Here is a tiny trained network, its code and every weight. The questions are about switching its units off for an input and a class, where a switched-off unit gives its printed mean instead of its output.

import numpy as np


def w(rows, s, z=0):
    codes = np.array(rows[::2]) - 128.0
    scale = np.full(codes.shape[1], s)
    scale[-1] = z or s
    return codes * scale


def norm(h):
    return h / np.sqrt((h * h).mean(-1, keepdims=True) + 1e-5)


def f(y):
    return np.maximum(y, 0)


def log_softmax(a):
    a = a - a.max(-1, keepdims=True)
    return a - np.log(np.exp(a).sum(-1, keepdims=True))


def net(x, mask):
    res = np.array(x, float).reshape(1, 3) / 4 @ E
    u = 0
    for l in range(2):
        y = f(norm(res) @ A[l][:, :-1].T + A[l][:, -1])
        res = res + np.where(mask[u : u + 10], y, B[l][:, -1]) @ B[l][:, :-1]
        u += 10
    return log_softmax(norm(res)[-1] @ U[:, :-1].T + U[:, -1])


A, B = {}, {}
E = w([
[49,56,123,134,134],'x0',
[253,106,171,113,174],'x1',
[186,115,96,114,102],'x2',
],0.014)
A[0] = w([
[88,181,147,117,84,51],'L0N0',
[141,115,8,148,30,105],'L0N1',
[107,143,120,114,112,83],'L0N2',
[77,140,151,159,101,42],'L0N3',
[75,128,59,117,100,107],'L0N4',
[110,180,155,173,134,185],'L0N5',
[108,43,226,145,197,145],'L0N6',
[83,189,108,166,137,2],'L0N7',
[160,74,61,133,74,81],'L0N8',
[24,165,124,127,149,18],'L0N9',
],0.013,0.0049)
B[0] = w([
[119,125,193,56,88,183],'L0N0',
[172,42,130,48,96,222],'L0N1',
[124,134,137,140,91,151],'L0N2',
[124,151,158,194,98,180],'L0N3',
[31,139,60,98,117,223],'L0N4',
[118,181,136,76,134,205],'L0N5',
[142,29,198,126,169,254],'L0N6',
[103,124,202,69,38,179],'L0N7',
[182,149,47,111,156,183],'L0N8',
[110,162,203,252,75,238],'L0N9',
],0.022,0.0072)
A[1] = w([
[96,207,132,37,163,13],'L1N0',
[180,87,86,170,60,134],'L1N1',
[207,111,153,124,154,252],'L1N2',
[118,167,114,109,50,112],'L1N3',
[80,102,134,171,161,129],'L1N4',
[153,250,122,203,56,126],'L1N5',
[104,89,115,186,138,10],'L1N6',
[90,156,153,126,137,28],'L1N7',
[134,121,199,147,155,145],'L1N8',
[89,97,107,149,117,44],'L1N9',
],0.02,0.003)
B[1] = w([
[208,105,174,106,195,154],'L1N0',
[99,169,102,177,178,173],'L1N1',
[109,229,144,174,138,251],'L1N2',
[146,156,118,228,110,197],'L1N3',
[147,105,178,83,127,168],'L1N4',
[4,90,146,9,102,197],'L1N5',
[120,82,125,103,185,148],'L1N6',
[83,158,127,104,112,158],'L1N7',
[144,108,34,138,115,205],'L1N8',
[200,135,135,145,134,151],'L1N9',
],0.026,0.013)
U = w([
[190,130,15,43,79,95],'0',
[146,135,138,144,114,1],'1',
[125,4,176,149,173,150],'2',
[214,153,163,129,98,76],'3',
[213,234,82,154,211,198],'4',
[121,185,205,23,167,35],'5',
[116,117,35,236,59,68],'6',
[56,152,176,114,29,247],'7',
],0.017,0.0074)

Each question gives the input, the list of numbers given to net, and the class t.
The units are the neurons (one row each of A and B). Each row of codes is followed by its name. A weight is (code - 128) times the scale printed after its matrix; where a second scale follows, it is the last column's (A, B and U).
mask holds one flag per neuron, layer by layer. A switched-off neuron (its flag False) gives its mean, the last column of its row in B, instead of its output. The means were averaged over made-up inputs and are rounded, as every weight is.
A unit's drop is (log p(t) with every unit on - log p(t) with that unit switched off) / (log p(t) with every unit on - log p(t) with every unit switched off).
The circuit of an input: a set's keep is (log p(t) with only the set's units on - log p(t) with every unit switched off) / (log p(t) with every unit on - log p(t) with every unit switched off). Starting from the 12 units with the biggest drops (on a tie, the unit counted first), units are removed one at a time, each time the one whose removal leaves the highest keep (on an exact tie, the one counted first), for as long as the keep stays at least 0.8.
circuit, biggest first: the units of the circuit, biggest drop first
k most important neurons: the k neurons with the biggest drops, biggest first
top k neurons in layer l: the k neurons of layer l with the biggest drops, biggest first
drop of u: that unit's drop, to one decimal
input [-2,-2,4], class 0: most important neuron	(L0N1)
input [-8,-2,-7], class 5: circuit, biggest first	(L1N0 L0N5)
input [-6,4,-2], class 5: 4 most important neurons	(L0N6 L0N1 L1N5 L0N9)
input [-8,5,1], class 5: top 2 neurons in layer 0	(L0N6 L0N1)
input [0,-6,5], class 6: circuit, biggest first	(L0N1 L1N3 L1N5 L0N6)
input [-4,1,-1], class 5: 4 most important neurons	(L0N6 L0N1 L0N9 L1N5)
input [-5,-3,1], class 3: 4 most important neurons	(L1N0 L1N5 L1N3 L0N6)
input [-7,-5,4], class 4: 3 most important neurons	(L1N5 L1N0 L0N6)
input [-7,-5,2], class 3: 2 most important neurons	(L1N0 L1N5)
input [0,-7,7], class 6: top 3 neurons in layer 1	(L1N3 L1N5 L1N1)
input [-1,6,-6], class 4: 3 most important neurons	(L1N2 L1N5 L1N8)
input [4,-2,1], class 2: top 3 neurons in layer 1	(L1N2 L1N6 L1N4)
input [7,3,4], class 4: top 2 neurons in layer 1	(L1N5 L1N2)
input [2,2,-4], class 2: circuit, biggest first	(L0N6)
input [2,-6,8], class 6: top 2 neurons in layer 0	(L0N6 L0N5)
input [6,8,-2], class 2: drop of L0N6	3.6
input [1,-6,8], class 0: drop of L0N1	0.5
input [1,-2,4], class 0: drop of L0N1	0.1
